Below are the code and all the weights of a small trained network. Each question names an input and a class and asks about switching units off, where a switched-off unit gives its printed mean instead of its output.

import numpy as np


def w(rows, s, z=0):
    codes = np.array(rows[::2]) - 128.0
    scale = np.full(codes.shape[1], s)
    scale[-1] = z or s
    return codes * scale


def f(y):
    return np.maximum(y, 0)


def log_softmax(a):
    a = a - a.max(-1, keepdims=True)
    return a - np.log(np.exp(a).sum(-1, keepdims=True))


def net(x, mask):
    res = np.array(x, float).reshape(1, 6) / 4 @ E
    y = f(res @ A[0][:, :-1].T + A[0][:, -1])
    res = res + np.where(mask, y, B[0][:, -1]) @ B[0][:, :-1]
    return log_softmax(res[-1] @ U[:, :-1].T + U[:, -1])


A, B = {}, {}
E = w([
[109,86,192,75,17,168,46,49],'x0',
[38,230,169,30,201,239,1,174],'x1',
[146,127,164,154,127,141,114,136],'x2',
[140,155,153,157,126,115,112,114],'x3',
[161,138,96,93,127,176,145,111],'x4',
[24,137,82,227,107,240,129,56],'x5',
],0.0082)
A[0] = w([
[186,183,108,123,215,79,161,216,170],'neuron 0',
[135,139,169,67,87,144,81,156,135],'neuron 1',
[97,88,72,193,174,136,145,106,106],'neuron 2',
[149,158,136,79,75,111,44,123,35],'neuron 3',
[167,88,97,138,186,97,161,114,13],'neuron 4',
[168,95,92,246,124,128,226,157,199],'neuron 5',
[139,95,138,112,118,128,103,175,34],'neuron 6',
[195,53,122,140,2,60,185,110,86],'neuron 7',
[158,149,128,59,133,101,32,183,4],'neuron 8',
],0.0093,0.0027)
B[0] = w([
[114,136,75,168,70,218,10,209,209],'neuron 0',
[101,51,130,63,181,67,147,119,184],'neuron 1',
[131,190,135,115,73,123,187,108,180],'neuron 2',
[133,81,137,90,153,92,127,108,173],'neuron 3',
[115,147,119,153,157,118,190,111,170],'neuron 4',
[218,146,154,70,92,111,247,110,244],'neuron 5',
[173,149,108,146,104,97,176,100,142],'neuron 6',
[90,114,115,183,135,199,2,229,254],'neuron 7',
[141,148,151,61,147,60,144,65,185],'neuron 8',
],0.0085,0.014)
U = w([
[87,188,105,205,81,220,90,153,252],'0',
[93,118,112,144,131,175,5,161,140],'1',
[194,158,146,99,134,2,250,78,4],'2',
],0.0074,0.0032)

Each question gives the input, the list of numbers given to net, and the class t.
The units are the neurons (one row each of A and B). Each row of codes is followed by its name. A weight is (code - 128) times the scale printed after its matrix; where a second scale follows, it is the last column's (A, B and U).
mask holds one flag per neuron, in row order. A switched-off neuron (its flag False) gives its mean, the last column of its row in B, instead of its output. The means were averaged over made-up inputs and are rounded, as every weight is.
A unit's drop is (log p(t) with every unit on - log p(t) with that unit switched off) / (log p(t) with every unit on - log p(t) with every unit switched off).
The circuit of an input: a set's keep is (log p(t) with only the set's units on - log p(t) with every unit switched off) / (log p(t) with every unit on - log p(t) with every unit switched off). Starting from all 9 units, units are removed one at a time, each time the one whose removal leaves the highest keep (on an exact tie, the one counted first), for as long as the keep stays at least 0.8.
units of the circuit, in order: the units of the circuit, biggest drop first
unit that matters most: the unit with the biggest drop
k most important neurons: the k neurons with the biggest drops, biggest first
drop when u is switched off: that unit's drop, to one decimal
input [0,-3,-4,8,-5,3], class 2: 2 most important neurons : neuron 0; neuron 5
input [3,8,0,-6,5,-8], class 2: unit that matters most : neuron 8
input [-8,-7,-3,-7,5,0], class 0: 3 most important neurons : neuron 0; neuron 7; neuron 8
input [-7,-3,-1,7,7,-1], class 0: 3 most important neurons : neuron 0; neuron 8; neuron 1
input [4,-6,-5,3,-7,1], class 0: 3 most important neurons : neuron 7; neuron 1; neuron 5
input [4,-7,-3,1,-3,1], class 0: units of the circuit, in order : neuron 7; neuron 5; neuron 1
input [-3,-1,3,4,1,-4], class 0: 2 most important neurons : neuron 0; neuron 1
input [-8,3,0,8,2,-7], class 1: 2 most important neurons : neuron 0; neuron 5
input [2,7,-3,3,3,0], class 2: 2 most important neurons : neuron 7; neuron 0
input [-6,-2,4,-3,-6,-1], class 0: 2 most important neurons : neuron 0; neuron 8
input [2,8,0,5,7,-6], class 2: 2 most important neurons : neuron 7; neuron 8
input [0,-6,6,8,-1,7], class 2: 2 most important neurons : neuron 5; neuron 0
input [0,-2,-6,-3,3,3], class 2: 2 most important neurons : neuron 0; neuron 7
input [-2,-5,-3,-4,-5,7], class 2: units of the circuit, in order : neuron 5
input [-1,-3,4,-3,2,1], class 2: 2 most important neurons : neuron 0; neuron 5
input [4,5,3,5,5,-6], class 2: drop when neuron 0 is switched off : 0.0
input [-1,-8,0,5,8,-5], class 0: drop when neuron 7 is switched off : 1.0
input [-4,-7,2,1,-4,-8], class 0: drop when neuron 5 is switched off : 0.1
